Here is a tiny trained network, its code and every weight. The questions are about switching its units off for an input and a class, where a switched-off unit gives its printed mean instead of its output.

import numpy as np


def w(rows, s, z=0):
    codes = np.array(rows[::2]) - 128.0
    scale = np.full(codes.shape[1], s)
    scale[-1] = z or s
    return codes * scale


def f(y):
    return np.maximum(y, 0)


def log_softmax(a):
    a = a - a.max(-1, keepdims=True)
    return a - np.log(np.exp(a).sum(-1, keepdims=True))


def net(x, mask):
    res = np.array(x, float).reshape(1, 7) / 4 @ E
    y = f(res @ A[0][:, :-1].T + A[0][:, -1])
    res = res + np.where(mask, y, B[0][:, -1]) @ B[0][:, :-1]
    return log_softmax(res[-1] @ U[:, :-1].T + U[:, -1])


A, B = {}, {}
E = w([
[158,135,165,37,167,57,16],'x0',
[144,91,18,152,221,193,60],'x1',
[66,181,121,156,254,46,186],'x2',
[126,128,128,129,128,133,128],'x3',
[199,248,118,164,126,163,113],'x4',
[54,164,36,169,44,56,60],'x5',
[148,113,141,165,123,104,122],'x6',
],0.0061)
A[0] = w([
[216,59,212,94,183,181,194,3],'neuron 0',
[112,153,205,144,17,86,210,103],'neuron 1',
[97,145,77,134,92,89,108,14],'neuron 2',
[182,209,125,153,120,168,116,77],'neuron 3',
[70,146,60,144,33,60,57,112],'neuron 4',
[186,103,150,137,161,182,205,98],'neuron 5',
[104,121,119,217,96,161,184,44],'neuron 6',
[160,97,155,116,121,160,147,13],'neuron 7',
[39,27,114,136,104,90,115,92],'neuron 8',
[93,147,56,183,54,117,118,113],'neuron 9',
[71,28,163,128,153,122,142,42],'neuron 10',
[167,100,136,70,16,147,108,89],'neuron 11',
[182,239,103,125,146,174,126,70],'neuron 12',
[174,249,133,194,94,128,109,86],'neuron 13',
[126,179,255,34,39,19,150,115],'neuron 14',
[163,203,131,140,138,161,123,51],'neuron 15',
[193,182,165,56,131,33,40,145],'neuron 16',
[63,150,58,151,50,81,75,80],'neuron 17',
[161,227,76,106,139,186,106,128],'neuron 18',
[181,64,39,127,195,152,39,108],'neuron 19',
[117,121,17,129,123,113,105,136],'neuron 20',
[94,191,100,157,243,42,146,56],'neuron 21',
[91,53,121,105,128,112,134,11],'neuron 22',
[176,93,133,117,53,144,82,58],'neuron 23',
[191,100,157,107,194,170,113,86],'neuron 24',
[196,219,168,171,89,120,122,132],'neuron 25',
[81,165,55,146,81,52,86,78],'neuron 26',
[170,77,128,118,34,196,81,86],'neuron 27',
[188,95,115,97,41,206,76,90],'neuron 28',
[72,163,107,162,47,89,61,70],'neuron 29',
[95,108,34,223,104,214,184,143],'neuron 30',
[110,136,107,3,187,132,12,150],'neuron 31',
[79,26,140,85,101,150,141,142],'neuron 32',
[143,139,165,45,174,79,1,58],'neuron 33',
[92,117,40,159,116,222,203,151],'neuron 34',
[177,98,106,81,167,75,11,100],'neuron 35',
[204,86,72,119,68,199,66,97],'neuron 36',
[172,88,122,108,67,167,111,62],'neuron 37',
],0.0059,0.0045)
B[0] = w([
[210,222,219,20,248,150,29,198],'neuron 0',
[53,102,73,186,118,207,13,211],'neuron 1',
[199,196,169,95,227,195,86,143],'neuron 2',
[168,55,57,47,122,78,122,164],'neuron 3',
[165,154,203,69,189,163,93,217],'neuron 4',
[181,201,197,115,140,152,49,187],'neuron 5',
[162,85,242,164,107,96,224,158],'neuron 6',
[119,172,154,93,201,118,103,137],'neuron 7',
[222,44,64,38,102,51,123,174],'neuron 8',
[196,166,213,102,157,156,96,190],'neuron 9',
[214,60,29,14,138,23,101,155],'neuron 10',
[51,187,86,154,203,75,209,193],'neuron 11',
[186,32,29,49,133,30,120,172],'neuron 12',
[176,21,57,59,99,58,128,188],'neuron 13',
[37,92,28,221,137,228,3,255],'neuron 14',
[190,77,53,37,151,70,91,147],'neuron 15',
[147,112,157,163,28,135,209,231],'neuron 16',
[169,181,191,58,194,141,90,196],'neuron 17',
[159,14,52,78,88,90,100,188],'neuron 18',
[46,111,24,214,126,222,27,218],'neuron 19',
[134,147,141,124,154,163,37,189],'neuron 20',
[29,204,74,171,190,53,238,205],'neuron 21',
[195,7,26,2,138,4,121,137],'neuron 22',
[79,170,138,136,197,94,206,168],'neuron 23',
[140,160,169,136,160,194,67,182],'neuron 24',
[141,34,68,65,106,92,94,194],'neuron 25',
[171,145,197,71,205,152,97,191],'neuron 26',
[62,179,101,127,191,37,201,196],'neuron 27',
[54,182,100,131,201,61,211,202],'neuron 28',
[186,174,177,96,190,163,73,184],'neuron 29',
[153,127,200,158,32,167,153,225],'neuron 30',
[138,139,174,187,17,149,157,229],'neuron 31',
[192,61,78,75,82,65,101,188],'neuron 32',
[160,148,221,166,22,85,212,201],'neuron 33',
[159,140,161,188,8,159,169,212],'neuron 34',
[166,156,161,197,22,159,171,202],'neuron 35',
[42,153,92,149,206,97,213,201],'neuron 36',
[95,145,132,122,192,73,214,162],'neuron 37',
],0.006)
U = w([
[204,210,234,38,236,166,63,46],'0',
[189,14,30,21,102,25,131,62],'1',
[15,233,87,171,241,36,255,71],'2',
[124,133,114,124,113,153,119,254],'3',
[65,112,59,210,132,235,37,107],'4',
[183,156,208,169,2,125,196,29],'5',
],0.0082,0.0087)

Each question gives the input, the list of numbers given to net, and the class t.
The units are the neurons (one row each of A and B). Each row of codes is followed by its name. A weight is (code - 128) times the scale printed after its matrix; where a second scale follows, it is the last column's (A, B and U).
mask holds one flag per neuron, in row order. A switched-off neuron (its flag False) gives its mean, the last column of its row in B, instead of its output. The means were averaged over made-up inputs and are rounded, as every weight is.
A unit's drop is (log p(t) with every unit on - log p(t) with that unit switched off) / (log p(t) with every unit on - log p(t) with every unit switched off).
The circuit of an input: a set's keep is (log p(t) with only the set's units on - log p(t) with every unit switched off) / (log p(t) with every unit on - log p(t) with every unit switched off). Starting from the 12 units with the biggest drops (on a tie, the unit counted first), units are removed one at a time, each time the one whose removal leaves the highest keep (on an exact tie, the one counted first), for as long as the keep stays at least 0.8.
circuit, biggest first: the units of the circuit, biggest drop first
most important unit: the unit with the biggest drop
top k neurons: the k neurons with the biggest drops, biggest first
drop when u is switched off: that unit's drop, to one decimal
input [0,-4,5,-4,-4,-7,7], class 0: most important unit => neuron 0
input [8,-2,6,4,5,6,-4], class 5: circuit, biggest first => [neuron 16; neuron 33]
input [4,0,-6,3,-2,6,2], class 0: circuit, biggest first => [neuron 4; neuron 17]
input [-8,-8,-3,-2,5,5,3], class 4: top 4 neurons => [neuron 1; neuron 14; neuron 33; neuron 16]
input [-1,8,-7,8,-8,-4,5], class 1: top 3 neurons => [neuron 32; neuron 10; neuron 8]
input [-4,-8,-8,8,-7,6,-7], class 2: circuit, biggest first => [neuron 11; neuron 27]
input [-4,5,-7,8,-3,-7,-5], class 0: top 4 neurons => [neuron 0; neuron 5; neuron 21; neuron 24]
input [-8,1,-7,7,-6,4,5], class 5: top 2 neurons => [neuron 30; neuron 34]
input [-5,-8,7,8,3,4,7], class 4: circuit, biggest first => [neuron 1; neuron 14]
input [-2,-8,4,-7,-1,3,7], class 4: circuit, biggest first => [neuron 14; neuron 1]
input [-1,-8,-1,2,2,-4,-4], class 4: circuit, biggest first => [neuron 14; neuron 1]
input [8,-8,3,-5,-5,0,-6], class 4: top 2 neurons => [neuron 14; neuron 1]
input [7,-7,-7,-7,-6,3,-2], class 2: circuit, biggest first => [neuron 11; neuron 23]
input [0,-7,-8,1,-4,3,-5], class 2: circuit, biggest first => [neuron 11; neuron 27]
input [0,7,4,-8,-8,-4,-1], class 1: circuit, biggest first => [neuron 10]
input [-6,4,4,-4,-4,5,5], class 5: circuit, biggest first => [neuron 30; neuron 34; neuron 14]
input [5,-2,-3,-3,7,6,7], class 1: top 3 neurons => [neuron 13; neuron 25; neuron 0]
input [-6,-5,-6,2,-3,3,0], class 2: top 3 neurons => [neuron 11; neuron 27; neuron 28]
input [-4,-8,0,0,-5,3,-4], class 4: top 2 neurons => [neuron 1; neuron 14]
input [0,-8,-4,-6,7,3,-6], class 4: circuit, biggest first => [neuron 14]
input [-6,-7,2,8,3,4,6], class 4: top 2 neurons => [neuron 1; neuron 14]
input [4,-3,-7,-8,8,4,4], class 1: top 2 neurons => [neuron 13; neuron 25]
input [-6,8,4,1,-8,1,2], class 1: top 2 neurons => [neuron 8; neuron 10]
input [8,3,4,1,8,-3,3], class 1: top 2 neurons => [neuron 12; neuron 18]
input [4,2,-6,-2,-4,0,-1], class 2: drop when neuron 11 is switched off => 0.1
input [5,4,0,-5,2,-2,-1], class 5: drop when neuron 33 is switched off => 0.2
input [4,0,7,0,5,-3,-7], class 2: circuit, biggest first => [neuron 21]
input [-2,5,-7,2,3,7,1], class 0: drop when neuron 4 is switched off => 0.3
input [-1,1,-6,3,2,5,4], class 2: drop when neuron 36 is switched off => 0.2
